Below are the code and all the weights of a small trained network. Each question names an input and a class and asks about switching units off, where a switched-off unit gives its printed mean instead of its output.

import numpy as np


def w(rows, s, z=0):
    codes = np.array(rows[::2]) - 128.0
    scale = np.full(codes.shape[1], s)
    scale[-1] = z or s
    return codes * scale


def norm(h):
    return h / np.sqrt((h * h).mean(-1, keepdims=True) + 1e-5)


def f(y):
    return np.maximum(y, 0)


def log_softmax(a):
    a = a - a.max(-1, keepdims=True)
    return a - np.log(np.exp(a).sum(-1, keepdims=True))


def net(x, mask):
    res = np.array(x, float).reshape(1, 8) / 4 @ E
    u = 0
    for l in range(2):
        y = f(norm(res) @ A[l][:, :-1].T + A[l][:, -1])
        res = res + np.where(mask[u : u + 10], y, B[l][:, -1]) @ B[l][:, :-1]
        u += 10
    return log_softmax(norm(res)[-1] @ U[:, :-1].T + U[:, -1])


A, B = {}, {}
E = w([
[131,129,131,131],'x0',
[134,130,130,126],'x1',
[126,129,127,123],'x2',
[119,127,125,119],'x3',
[80,66,254,194],'x4',
[13,177,75,233],'x5',
[125,129,127,122],'x6',
[106,21,33,164],'x7',
],0.0038)
A[0] = w([
[183,114,108,61,128],'0.n0',
[145,139,100,103,50],'0.n1',
[169,145,156,153,67],'0.n2',
[174,138,184,2,131],'0.n3',
[120,61,169,148,114],'0.n4',
[92,164,94,210,253],'0.n5',
[74,134,202,160,107],'0.n6',
[114,135,206,162,70],'0.n7',
[176,146,132,91,2],'0.n8',
[103,216,125,151,119],'0.n9',
],0.0086,0.0033)
B[0] = w([
[117,100,74,195,210],'0.n0',
[98,70,232,141,145],'0.n1',
[98,56,155,147,142],'0.n2',
[29,157,166,206,251],'0.n3',
[182,141,138,1,183],'0.n4',
[228,140,36,85,254],'0.n5',
[77,107,92,148,196],'0.n6',
[9,182,133,243,180],'0.n7',
[72,200,70,181,149],'0.n8',
[243,134,173,19,199],'0.n9',
],0.0055,0.0051)
A[1] = w([
[133,191,136,179,118],'1.n0',
[89,63,105,159,161],'1.n1',
[84,200,135,147,127],'1.n2',
[89,79,142,195,233],'1.n3',
[88,143,147,150,100],'1.n4',
[127,75,2,137,133],'1.n5',
[143,160,138,51,7],'1.n6',
[149,84,36,163,115],'1.n7',
[138,177,159,120,174],'1.n8',
[129,55,180,49,140],'1.n9',
],0.0076,0.0019)
B[1] = w([
[194,141,37,144,175],'1.n0',
[138,176,225,18,186],'1.n1',
[209,109,37,189,188],'1.n2',
[144,95,96,69,207],'1.n3',
[199,88,85,131,166],'1.n4',
[104,139,218,238,254],'1.n5',
[155,3,139,53,148],'1.n6',
[30,132,244,147,224],'1.n7',
[37,20,63,103,168],'1.n8',
[203,247,10,26,157],'1.n9',
],0.004,0.0059)
U = w([
[139,185,39,231,8],'0',
[58,91,221,179,161],'1',
[206,160,125,10,220],'2',
],0.011,0.0014)

Each question gives the input, the list of numbers given to net, and the class t.
The units are the neurons (one row each of A and B). Each row of codes is followed by its name. A weight is (code - 128) times the scale printed after its matrix; where a second scale follows, it is the last column's (A, B and U).
mask holds one flag per neuron, layer by layer. A switched-off neuron (its flag False) gives its mean, the last column of its row in B, instead of its output. The means were averaged over made-up inputs and are rounded, as every weight is.
A unit's drop is (log p(t) with every unit on - log p(t) with that unit switched off) / (log p(t) with every unit on - log p(t) with every unit switched off).
The circuit of an input: a set's keep is (log p(t) with only the set's units on - log p(t) with every unit switched off) / (log p(t) with every unit on - log p(t) with every unit switched off). Starting from the 12 units with the biggest drops (on a tie, the unit counted first), units are removed one at a time, each time the one whose removal leaves the highest keep (on an exact tie, the one counted first), for as long as the keep stays at least 0.8.
units of the circuit, in order: the units of the circuit, biggest drop first
unit that matters most: the unit with the biggest drop
top k neurons: the k neurons with the biggest drops, biggest first
k most important neurons of layer l: the k neurons of layer l with the biggest drops, biggest first
drop of u: that unit's drop, to one decimal
input [-3,1,5,-3,1,0,-1,1], class 2: units of the circuit, in order	(0.n4)
input [-4,8,3,-7,1,-6,7,-6], class 1: top 2 neurons	(0.n5 0.n3)
input [-4,6,3,-2,0,5,4,-1], class 2: units of the circuit, in order	(0.n9 0.n3)
input [8,-2,0,3,0,-4,2,-8], class 0: 3 most important neurons of layer 1	(1.n2 1.n7 1.n0)
input [1,0,2,5,-6,-1,-8,8], class 1: top 2 neurons	(1.n7 1.n5)
input [-5,-5,-1,5,-8,-3,2,8], class 1: top 2 neurons	(1.n7 0.n5)
input [-4,4,2,5,-7,-1,-8,7], class 1: top 2 neurons	(1.n7 1.n5)
input [-6,6,0,2,6,-3,1,1], class 2: top 3 neurons	(0.n4 1.n9 1.n5)
input [8,1,1,4,1,-1,5,7], class 2: top 2 neurons	(0.n4 0.n7)
input [7,7,3,6,5,0,4,8], class 2: 2 most important neurons of layer 0	(0.n4 0.n0)
input [3,-7,5,-1,4,2,3,-8], class 0: 2 most important neurons of layer 1	(1.n2 1.n7)
input [-8,5,3,7,0,-4,5,5], class 1: top 2 neurons	(0.n0 0.n9)
input [8,-5,-3,0,5,3,-1,0], class 0: 2 most important neurons of layer 0	(0.n7 0.n0)
input [-4,-7,-5,0,-3,7,4,-2], class 2: unit that matters most	0.n9
input [5,-6,6,-7,-5,-5,-7,1], class 1: 3 most important neurons of layer 0	(0.n0 0.n7 0.n1)
input [8,-5,-3,-2,-3,-1,4,-6], class 0: drop of 0.n3	1.0
input [3,-2,4,-1,-1,-7,4,4], class 1: drop of 0.n0	1.1
input [2,-7,-5,-8,-7,-8,-1,-8], class 0: drop of 0.n3	0.8
